Below are the code and all the weights of a small trained network. Each question names an input and a target symbol and asks about switching units off, where a switched-off unit gives its printed mean instead of its output.

import numpy as np


def w(rows, s, z=0):
    codes = np.array(rows[::2]) - 128.0
    scale = np.full(codes.shape[1], s)
    scale[-1] = z or s
    return codes * scale


def norm(h):
    return h / np.sqrt((h * h).mean(-1, keepdims=True) + 1e-5)


def f(y):
    return y / 2 * (1 + np.tanh(0.7978845608 * (y + 0.044715 * y**3)))


def softmax(a):
    e = np.exp(a - a.max(-1, keepdims=True))
    return e / e.sum(-1, keepdims=True)


def log_softmax(a):
    a = a - a.max(-1, keepdims=True)
    return a - np.log(np.exp(a).sum(-1, keepdims=True))


def net(x, mask):
    ids = ['Λαβγδεζημξπτφψω'.index(c) for c in x.split()]
    T = len(ids)
    res = E[ids] + P[:T]
    u = 0
    for l in range(3):
        q, k, v = (norm(res) @ M[l].T for M in (Q, K, V))
        z = softmax(np.where(np.tri(T) > 0, q @ k.T / 3**0.5, -1e9)) @ v
        res = res + np.where(mask[u], z, O[l][:, -1]) @ O[l][:, :-1]
        u += 1
        y = f(norm(res) @ A[l][:, :-1].T + A[l][:, -1])
        res = res + np.where(mask[u : u + 12], y, B[l][:, -1]) @ B[l][:, :-1]
        u += 12
    return log_softmax(norm(res)[-1] @ U[:, :-1].T + U[:, -1])


Q, K, V, O, A, B = {}, {}, {}, {}, {}, {}
E = w([
[181,116,89,167],'Λ',
[115,86,200,196],'α',
[129,183,83,144],'β',
[68,71,185,115],'γ',
[75,111,13,188],'δ',
[69,179,155,104],'ε',
[99,133,125,230],'ζ',
[100,26,107,104],'η',
[233,79,152,28],'μ',
[116,251,148,100],'ξ',
[190,182,149,104],'π',
[173,141,100,70],'τ',
[151,152,163,180],'φ',
[23,133,93,87],'ψ',
[211,119,199,115],'ω',
],0.023)
P = w([
[2,46,101,68],'0',
[19,58,77,105],'1',
[27,76,89,117],'2',
[37,92,89,138],'3',
[53,92,97,144],'4',
[58,100,100,158],'5',
[73,108,119,169],'6',
[79,125,109,187],'7',
[94,115,128,178],'8',
],0.004)
Q[0] = w([
[61,198,175,65],'L0H1',
[143,140,169,250],'L0H1',
[33,85,119,58],'L0H1',
],0.022)
K[0] = w([
[46,163,94,74],'L0H1',
[139,159,173,250],'L0H1',
[31,47,122,95],'L0H1',
],0.021)
V[0] = w([
[149,254,171,122],'L0H1',
[170,32,115,152],'L0H1',
[145,169,142,125],'L0H1',
],0.0054)
O[0] = w([
[177,252,121,189,253],'L0H1',
[151,3,124,60,118],'L0H1',
[152,183,120,152,182],'L0H1',
],0.0045,0.0026)
A[0] = w([
[224,169,83,22,124],'L0N1',
[211,97,29,84,183],'L0N2',
[159,150,112,170,125],'L0N3',
[138,66,140,120,188],'L0N4',
[182,167,184,27,183],'L0N5',
[214,68,141,176,180],'L0N6',
[110,171,188,226,2],'L0N7',
[45,187,191,54,152],'L0N8',
[146,244,105,80,200],'L0N9',
[205,143,186,162,61],'L0N10',
[133,185,82,216,80],'L0N11',
[3,38,199,130,33],'L0N12',
],0.016,0.0033)
B[0] = w([
[159,77,107,204,216],'L0N1',
[163,75,59,160,168],'L0N2',
[141,105,121,113,156],'L0N3',
[128,119,84,142,162],'L0N4',
[181,162,84,164,246],'L0N5',
[161,209,162,98,210],'L0N6',
[138,108,191,175,160],'L0N7',
[38,162,119,117,149],'L0N8',
[168,179,194,153,215],'L0N9',
[100,161,207,69,222],'L0N10',
[146,86,61,106,182],'L0N11',
[102,102,121,254,163],'L0N12',
],0.031,0.013)
Q[1] = w([
[134,130,34,94],'L1H1',
[133,156,165,250],'L1H1',
[57,77,140,100],'L1H1',
],0.02)
K[1] = w([
[123,70,98,111],'L1H1',
[168,73,254,104],'L1H1',
[69,125,133,184],'L1H1',
],0.022)
V[1] = w([
[136,47,221,151],'L1H1',
[198,63,128,69],'L1H1',
[121,80,252,68],'L1H1',
],0.016)
O[1] = w([
[144,128,91,69,2],'L1H1',
[69,126,176,85,252],'L1H1',
[114,15,107,7,9],'L1H1',
],0.017,0.0016)
A[1] = w([
[248,62,111,142,124],'L1N1',
[172,14,116,142,47],'L1N2',
[36,56,27,155,101],'L1N3',
[252,164,16,93,164],'L1N4',
[52,28,109,101,93],'L1N5',
[57,80,190,121,167],'L1N6',
[121,224,45,114,109],'L1N7',
[105,183,67,180,70],'L1N8',
[124,162,114,109,33],'L1N9',
[128,208,86,110,3],'L1N10',
[81,95,172,72,71],'L1N11',
[210,26,119,235,220],'L1N12',
],0.015,0.0026)
B[1] = w([
[75,167,135,70,212],'L1N1',
[131,108,215,195,150],'L1N2',
[230,140,3,119,165],'L1N3',
[106,121,239,48,238],'L1N4',
[169,85,143,182,135],'L1N5',
[75,74,156,136,133],'L1N6',
[134,61,104,119,156],'L1N7',
[132,95,89,74,167],'L1N8',
[141,129,152,134,125],'L1N9',
[143,109,154,170,143],'L1N10',
[99,59,74,149,126],'L1N11',
[159,171,252,40,254],'L1N12',
],0.025,0.013)
Q[2] = w([
[198,58,145,3],'L2H1',
[112,54,215,187],'L2H1',
[107,193,148,153],'L2H1',
],0.017)
K[2] = w([
[94,6,148,47],'L2H1',
[156,185,174,123],'L2H1',
[96,76,171,123],'L2H1',
],0.018)
V[2] = w([
[97,252,116,173],'L2H1',
[208,107,148,145],'L2H1',
[89,79,195,174],'L2H1',
],0.022)
O[2] = w([
[117,251,137,120,145],'L2H1',
[218,147,195,129,245],'L2H1',
[66,99,214,170,121],'L2H1',
],0.016,0.011)
A[2] = w([
[95,86,143,211,174],'L2N1',
[213,75,107,92,149],'L2N2',
[144,131,176,73,145],'L2N3',
[125,159,57,152,45],'L2N4',
[183,163,108,226,117],'L2N5',
[93,190,139,119,99],'L2N6',
[198,149,119,137,144],'L2N7',
[116,3,107,106,3],'L2N8',
[111,170,102,120,95],'L2N9',
[123,144,57,104,70],'L2N10',
[123,129,150,159,162],'L2N11',
[111,156,111,141,144],'L2N12',
],0.03,0.0048)
B[2] = w([
[81,153,170,81,144],'L2N1',
[136,189,91,124,192],'L2N2',
[105,72,85,171,254],'L2N3',
[92,111,123,75,136],'L2N4',
[140,96,79,175,178],'L2N5',
[113,160,143,125,172],'L2N6',
[89,107,130,76,220],'L2N7',
[73,69,254,86,145],'L2N8',
[132,109,141,97,130],'L2N9',
[127,169,119,111,136],'L2N10',
[133,117,95,130,151],'L2N11',
[132,125,108,102,130],'L2N12',
],0.05,0.02)
U = w([
[248,90,126,74,3],'Λ',
[168,23,140,201,72],'α',
[208,203,175,189,148],'β',
[166,121,84,169,254],'γ',
[230,102,116,176,59],'δ',
[65,125,103,182,209],'ε',
[115,228,117,180,167],'ζ',
[119,205,171,45,150],'η',
[19,226,150,134,93],'μ',
[42,74,173,112,147],'ξ',
[49,154,92,110,159],'π',
[108,33,93,67,96],'τ',
[145,186,81,75,182],'φ',
[77,158,174,240,125],'ψ',
[121,126,125,129,74],'ω',
],0.017,0.0079)

Each question gives the input, a string of symbols that net reads in full, and the target symbol t.
The units are the heads (3 rows each of Q, K, V and O) and the neurons (one row each of A and B). Each row of codes is followed by its name. A weight is (code - 128) times the scale printed after its matrix; where a second scale follows, it is the last column's (O, A, B and U).
mask holds one flag per unit, layer by layer, with each layer's heads first. A switched-off unit (its flag False) gives its mean, the last column of its rows in O or B, instead of its output. The means were averaged over made-up inputs and are rounded, as every weight is.
A unit's drop is (log p(t) with every unit on - log p(t) with that unit switched off) / (log p(t) with every unit on - log p(t) with every unit switched off).
The circuit of an input: a set's keep is (log p(t) with only the set's units on - log p(t) with every unit switched off) / (log p(t) with every unit on - log p(t) with every unit switched off). Starting from the 12 units with the biggest drops (on a tie, the unit counted first), units are removed one at a time, each time the one whose removal leaves the highest keep (on an exact tie, the one counted first), for as long as the keep stays at least 0.8.
circuit, biggest first: the units of the circuit, biggest drop first
top k neurons: the k neurons with the biggest drops, biggest first
k most important neurons of layer l: the k neurons of layer l with the biggest drops, biggest first
input ω β β, target ξ: circuit, biggest first -> L2N3
input ω ω ω μ ω, target Λ: top 2 neurons -> L0N6; L0N5
input δ ω β ω, target ξ: circuit, biggest first -> L2N3; L0N10
input π ε φ π ω, target ξ: circuit, biggest first -> L0N9; L1N3
input ω Λ ω, target τ: 4 most important neurons of layer 1 -> L1N12; L1N7; L1N4; L1N3
input π ω η γ β, target ξ: 2 most important neurons of layer 0 -> L0N10; L0N9
input δ δ ψ φ π ε, target ξ: 3 most important neurons of layer 0 -> L0N5; L0N6; L0N7
input ω δ ζ, target α: 3 most important neurons of layer 1 -> L1N12; L1N4; L1N3
input ω ε ω, target μ: 4 most important neurons of layer 0 -> L0N5; L0N8; L0N6; L0N11
input δ π ζ φ ω μ ξ, target ξ: top 3 neurons -> L0N5; L0N7; L2N8
input β η μ ω ω η φ ω τ, target ξ: top 4 neurons -> L0N7; L2N8; L0N5; L1N11
input ω ω π μ ξ ψ ω ω τ, target δ: 2 most important neurons of layer 1 -> L1N2; L1N12
input ω ω δ ε φ β Λ, target ξ: 3 most important neurons of layer 1 -> L1N11; L1N12; L1N7
input π ω δ ω, target φ: top 3 neurons -> L0N6; L1N12; L0N9
input ω ω π, target β: circuit, biggest first -> L0N9
input δ η ω π ω η α, target ψ: top 2 neurons -> L0N12; L2N7
input ε δ Λ μ ω δ ω ω ψ, target π: 3 most important neurons of layer 0 -> L0N8; L0N12; L0N5
input ξ β ζ π π δ, target φ: top 3 neurons -> L1N3; L0N9; L0N6
input β β μ, target Λ: 2 most important neurons of layer 0 -> L0N2; L0N1
input δ ω ξ π β ψ, target π: 2 most important neurons of layer 2 -> L2N4; L2N5
input ω ω ω π ω γ π φ, target ξ: top 2 neurons -> L0N5; L0N7
input ψ π δ ω φ ω α ω, target α: top neuron -> L0N10
input ξ β π, target β: top 3 neurons -> L0N10; L0N9; L0N5
input τ τ ω ω φ μ ω, target α: 3 most important neurons of layer 0 -> L0N7; L0N10; L0N6
input γ η ω ω ω Λ, target τ: top 3 neurons -> L2N3; L1N4; L0N5
